Below are the code and all the weights of a small trained network. Each question names an input and a target symbol and asks about switching units off, where a switched-off unit gives its printed mean instead of its output.

import numpy as np


def w(rows, s, z=0):
    codes = np.array(rows[::2]) - 128.0
    scale = np.full(codes.shape[1], s)
    scale[-1] = z or s
    return codes * scale


def norm(h):
    return h / np.sqrt((h * h).mean(-1, keepdims=True) + 1e-5)


def f(y):
    return np.maximum(y, 0)


def softmax(a):
    e = np.exp(a - a.max(-1, keepdims=True))
    return e / e.sum(-1, keepdims=True)


def log_softmax(a):
    a = a - a.max(-1, keepdims=True)
    return a - np.log(np.exp(a).sum(-1, keepdims=True))


def net(x, mask):
    ids = ['ΞΦαβλμσψ'.index(c) for c in x.split()]
    T = len(ids)
    res = E[ids] + P[:T]
    q, k, v = (norm(res) @ M[0].T for M in (Q, K, V))
    z = softmax(np.where(np.tri(T) > 0, q @ k.T / 4**0.5, -1e9)) @ v
    res = res + np.where(mask[0], z, O[0][:, -1]) @ O[0][:, :-1]
    y = f(norm(res) @ A[0][:, :-1].T + A[0][:, -1])
    res = res + np.where(mask[1:13], y, B[0][:, -1]) @ B[0][:, :-1]
    return log_softmax(norm(res)[-1] @ U[:, :-1].T + U[:, -1])


Q, K, V, O, A, B = {}, {}, {}, {}, {}, {}
E = w([
[56,170,32,165,100,110],'Ξ',
[193,24,105,147,245,153],'Φ',
[46,156,34,160,83,137],'α',
[77,146,30,143,80,89],'β',
[67,101,111,164,124,75],'λ',
[247,51,172,153,41,233],'μ',
[59,116,166,240,141,164],'σ',
[35,96,86,117,57,197],'ψ',
],0.014)
P = w([
[131,101,65,55,248,140],'0',
[139,29,129,151,130,82],'1',
[104,94,32,188,93,202],'2',
[25,32,81,116,182,64],'3',
[154,74,169,131,136,83],'4',
[91,145,66,185,100,195],'5',
[23,62,115,111,157,51],'6',
[153,96,195,127,128,83],'7',
[77,178,91,188,92,185],'8',
[25,98,145,111,143,42],'9',
[152,128,223,130,105,77],'10',
[54,207,103,173,104,170],'11',
],0.012)
Q[0] = w([
[230,159,195,93,98,142],'H0',
[134,65,64,210,74,172],'H0',
[110,47,94,181,76,169],'H0',
[243,180,173,4,179,167],'H0',
],0.012)
K[0] = w([
[155,52,71,136,191,72],'H0',
[85,152,214,136,43,6],'H0',
[79,147,188,99,57,77],'H0',
[144,40,22,159,190,169],'H0',
],0.011)
V[0] = w([
[1,66,88,88,52,151],'H0',
[117,116,170,79,213,44],'H0',
[89,110,183,6,58,161],'H0',
[20,111,201,174,155,192],'H0',
],0.0091)
O[0] = w([
[122,161,108,32,147,133,251],'H0',
[134,77,112,120,147,67,118],'H0',
[117,37,44,55,96,142,83],'H0',
[81,101,117,97,245,175,183],'H0',
],0.012,0.011)
A[0] = w([
[107,179,143,208,38,188,68],'N0',
[130,105,141,73,144,12,29],'N1',
[65,195,90,189,123,119,106],'N2',
[191,79,132,82,187,208,95],'N3',
[217,121,203,100,80,148,33],'N4',
[99,145,139,92,161,59,75],'N5',
[170,178,100,109,178,105,254],'N6',
[124,203,155,111,109,215,129],'N7',
[106,75,38,208,118,176,88],'N8',
[117,80,251,116,80,185,130],'N9',
[173,158,82,55,59,30,40],'N10',
[229,47,236,90,116,162,168],'N11',
],0.013,0.0073)
B[0] = w([
[137,203,34,199,90,94,154],'N0',
[73,100,55,110,223,8,159],'N1',
[113,53,104,178,58,144,216],'N2',
[93,155,136,124,80,35,185],'N3',
[95,68,76,113,25,74,145],'N4',
[176,144,96,168,65,106,184],'N5',
[182,131,201,130,149,137,253],'N6',
[153,112,45,162,185,149,193],'N7',
[95,35,167,102,22,164,157],'N8',
[23,160,166,154,96,105,155],'N9',
[125,186,244,78,133,224,154],'N10',
[115,50,78,168,137,224,176],'N11',
],0.013,0.011)
U = w([
[219,150,140,149,73,85,189],'Ξ',
[171,6,153,127,190,158,62],'Φ',
[197,135,75,100,193,162,70],'α',
[111,179,182,82,69,103,253],'β',
[137,174,70,155,153,4,155],'λ',
[113,19,183,86,38,87,142],'μ',
[53,149,165,168,204,135,71],'σ',
[93,91,115,1,141,136,100],'ψ',
],0.0086,0.0038)

Each question gives the input, a string of symbols that net reads in full, and the target symbol t.
The units are the heads (4 rows each of Q, K, V and O) and the neurons (one row each of A and B). Each row of codes is followed by its name. A weight is (code - 128) times the scale printed after its matrix; where a second scale follows, it is the last column's (O, A, B and U).
mask holds one flag per unit, heads first, then neurons. A switched-off unit (its flag False) gives its mean, the last column of its rows in O or B, instead of its output. The means were averaged over made-up inputs and are rounded, as every weight is.
A unit's drop is (log p(t) with every unit on - log p(t) with that unit switched off) / (log p(t) with every unit on - log p(t) with every unit switched off).
The circuit of an input: a set's keep is (log p(t) with only the set's units on - log p(t) with every unit switched off) / (log p(t) with every unit on - log p(t) with every unit switched off). Starting from the 12 units with the biggest drops (on a tie, the unit counted first), units are removed one at a time, each time the one whose removal leaves the highest keep (on an exact tie, the one counted first), for as long as the keep stays at least 0.8.
units of the circuit, in order: the units of the circuit, biggest drop first
k most important neurons: the k neurons with the biggest drops, biggest first
drop of u: that unit's drop, to one decimal
input λ α λ Ξ σ β ψ μ Ξ Ξ λ Φ, target μ: units of the circuit, in order => (H0 N8 N3)
input ψ Φ λ, target α: units of the circuit, in order => (H0 N7)
input σ μ λ σ, target μ: 2 most important neurons => (N8 N7)
input α Ξ ψ β λ β Φ, target λ: most important neuron => (N3)
input Φ λ β Ξ β Ξ λ α λ, target α: units of the circuit, in order => (H0 N7 N3)
input λ λ β σ σ α ψ μ μ α, target μ: units of the circuit, in order => (H0 N8)
input Φ λ β ψ μ ψ Φ, target ψ: units of the circuit, in order => (H0 N2)
input ψ σ λ μ, target σ: units of the circuit, in order => (H0 N9)
input Ξ λ Φ λ α Φ λ μ μ β, target μ: 3 most important neurons => (N8 N2 N7)
input λ λ λ λ μ Φ Φ λ σ, target μ: drop of H0 => 1.0
input λ ψ β Ξ Ξ μ λ ψ, target ψ: drop of N11 => 0.0
input Φ Ξ Ξ λ σ λ σ Ξ λ Ξ λ ψ, target μ: drop of N8 => 0.4
input ψ β λ λ Ξ λ λ ψ λ, target ψ: drop of H0 => 1.1
input β λ α, target μ: units of the circuit, in order => (N8)
